Below are the code and all the weights of a small trained network. Each question names an input and a class and asks about switching units off, where a switched-off unit gives its printed mean instead of its output.

import numpy as np


def w(rows, s, z=0):
    codes = np.array(rows[::2]) - 128.0
    scale = np.full(codes.shape[1], s)
    scale[-1] = z or s
    return codes * scale


def f(y):
    return y / 2 * (1 + np.tanh(0.7978845608 * (y + 0.044715 * y**3)))


def log_softmax(a):
    a = a - a.max(-1, keepdims=True)
    return a - np.log(np.exp(a).sum(-1, keepdims=True))


def net(x, mask):
    res = np.array(x, float).reshape(1, 8) / 4 @ E
    y = f(res @ A[0][:, :-1].T + A[0][:, -1])
    res = res + np.where(mask, y, B[0][:, -1]) @ B[0][:, :-1]
    return log_softmax(res[-1] @ U[:, :-1].T + U[:, -1])


A, B = {}, {}
E = w([
[71,168,173,246,156],'x0',
[89,109,45,159,26],'x1',
[132,133,127,130,128],'x2',
[127,124,128,128,128],'x3',
[129,126,128,129,131],'x4',
[197,63,187,191,62],'x5',
[129,125,125,131,131],'x6',
[127,129,131,127,126],'x7',
],0.012)
A[0] = w([
[156,70,155,214,71,30],'N1',
[102,74,128,128,148,122],'N2',
[126,161,196,121,251,71],'N3',
[147,100,157,191,69,48],'N4',
[138,117,56,139,47,133],'N5',
[137,85,61,136,23,33],'N6',
[103,146,194,224,163,156],'N7',
[254,79,182,89,127,137],'N8',
[107,179,192,119,221,49],'N9',
[82,193,70,44,203,147],'N10',
[97,130,104,147,138,110],'N11',
[176,145,185,59,123,105],'N12',
[147,133,110,142,139,124],'N13',
[133,159,184,118,216,100],'N14',
[147,67,164,191,79,156],'N15',
[43,192,75,145,114,117],'N16',
[212,93,186,113,143,127],'N17',
[63,164,83,156,129,118],'N18',
[63,160,103,164,145,116],'N19',
[132,68,63,138,59,62],'N20',
[60,162,98,153,124,114],'N21',
[160,84,162,208,64,41],'N22',
[68,111,98,152,146,105],'N23',
[125,102,116,137,146,124],'N24',
[61,147,115,149,118,110],'N25',
[173,96,140,119,141,110],'N26',
[116,125,98,84,183,108],'N27',
[117,183,183,117,187,63],'N28',
[31,166,95,193,123,118],'N29',
[208,89,169,110,143,131],'N30',
[76,162,107,149,120,112],'N31',
[106,148,228,244,161,11],'N32',
[171,123,98,141,163,121],'N33',
[133,158,173,114,199,165],'N34',
[97,191,93,19,202,68],'N35',
[146,167,129,129,113,124],'N36',
[49,128,106,148,132,110],'N37',
[116,147,173,146,153,110],'N38',
[169,84,102,125,93,77],'N39',
[187,138,161,105,116,103],'N40',
[154,62,38,21,110,114],'N41',
[103,140,94,57,198,94],'N42',
[110,116,36,45,100,35],'N43',
[117,113,131,125,131,127],'N44',
],0.0092,0.013)
B[0] = w([
[53,145,71,149,96,169],'N1',
[129,125,129,135,127,125],'N2',
[74,146,89,154,90,197],'N3',
[78,138,108,138,112,156],'N4',
[107,160,131,156,109,190],'N5',
[186,165,212,150,101,167],'N6',
[80,150,107,139,95,240],'N7',
[189,109,116,92,165,236],'N8',
[87,122,61,127,112,171],'N9',
[121,167,147,181,69,245],'N10',
[127,117,116,119,139,131],'N11',
[144,111,135,109,156,166],'N12',
[130,131,125,124,127,126],'N13',
[102,140,128,146,104,187],'N14',
[148,136,157,128,121,221],'N15',
[134,97,63,88,160,182],'N16',
[183,98,119,96,168,200],'N17',
[133,98,83,91,153,165],'N18',
[141,99,102,103,156,164],'N19',
[149,163,182,152,101,162],'N20',
[135,106,84,99,164,159],'N21',
[67,149,86,159,96,172],'N22',
[133,112,103,105,150,139],'N23',
[130,129,125,127,125,126],'N24',
[129,112,110,113,153,148],'N25',
[143,123,125,118,148,146],'N26',
[133,147,148,143,107,159],'N27',
[99,132,104,142,111,155],'N28',
[137,96,93,97,169,188],'N29',
[184,94,127,91,161,194],'N30',
[133,106,90,100,157,148],'N31',
[203,187,253,160,78,189],'N32',
[133,136,130,117,134,130],'N33',
[135,141,158,149,96,216],'N34',
[187,162,207,147,109,203],'N35',
[130,128,124,124,125,126],'N36',
[138,106,96,107,153,151],'N37',
[127,144,128,138,111,151],'N38',
[164,126,145,118,130,142],'N39',
[137,119,131,116,158,148],'N40',
[78,171,132,183,76,227],'N41',
[143,157,167,148,110,180],'N42',
[67,123,42,144,114,168],'N43',
[128,124,128,133,125,127],'N44',
],0.012,0.011)
U = w([
[185,177,233,135,113,254],'0',
[9,158,67,138,111,101],'1',
[174,31,87,46,237,37],'2',
],0.011,0.00055)

Each question gives the input, the list of numbers given to net, and the class t.
The units are the neurons (one row each of A and B). Each row of codes is followed by its name. A weight is (code - 128) times the scale printed after its matrix; where a second scale follows, it is the last column's (A, B and U).
mask holds one flag per neuron, in row order. A switched-off neuron (its flag False) gives its mean, the last column of its row in B, instead of its output. The means were averaged over made-up inputs and are rounded, as every weight is.
A unit's drop is (log p(t) with every unit on - log p(t) with that unit switched off) / (log p(t) with every unit on - log p(t) with every unit switched off).
The circuit of an input: a set's keep is (log p(t) with only the set's units on - log p(t) with every unit switched off) / (log p(t) with every unit on - log p(t) with every unit switched off). Starting from the 12 units with the biggest drops (on a tie, the unit counted first), units are removed one at a time, each time the one whose removal leaves the highest keep (on an exact tie, the one counted first), for as long as the keep stays at least 0.8.
circuit, biggest first: the units of the circuit, biggest drop first
most important unit: the unit with the biggest drop
k most important neurons: the k neurons with the biggest drops, biggest first
drop of u: that unit's drop, to one decimal
input [-4,-1,-1,7,3,-8,-2,8], class 0: circuit, biggest first : (N35)
input [4,-4,-7,2,-5,0,2,6], class 1: 3 most important neurons : (N35; N3; N7)
input [-5,0,-7,8,4,1,6,2], class 2: 3 most important neurons : (N32; N10; N35)
input [-2,7,-2,8,-4,3,1,-2], class 0: 2 most important neurons : (N6; N20)
input [0,-3,-6,-4,-2,-8,8,5], class 0: 3 most important neurons : (N35; N42; N7)
input [3,-6,7,3,0,0,-4,4], class 1: 3 most important neurons : (N3; N9; N35)
input [4,0,6,2,-2,0,3,8], class 1: 2 most important neurons : (N8; N35)
input [6,5,2,4,-7,8,7,0], class 1: 2 most important neurons : (N1; N22)
input [-1,0,7,4,-2,-5,-3,-7], class 0: 2 most important neurons : (N35; N7)
input [-1,5,8,-5,2,1,-2,7], class 0: 2 most important neurons : (N6; N7)
input [-7,7,-3,7,2,2,-5,-8], class 0: 2 most important neurons : (N6; N20)
input [-3,7,0,-1,2,2,0,-6], class 0: 2 most important neurons : (N6; N20)
input [4,-8,-5,-1,0,-8,-7,5], class 1: 2 most important neurons : (N9; N3)
input [4,1,0,1,-2,3,4,1], class 1: most important unit : N35
input [6,5,3,1,6,7,-2,-3], class 1: drop of N1 : 0.2
input [-2,-1,7,6,5,-4,-4,-6], class 0: drop of N35 : 0.1
input [-7,-5,1,-1,-6,8,2,6], class 2: drop of N35 : 0.0
input [6,2,5,5,-8,8,1,8], class 1: drop of N4 : 0.1
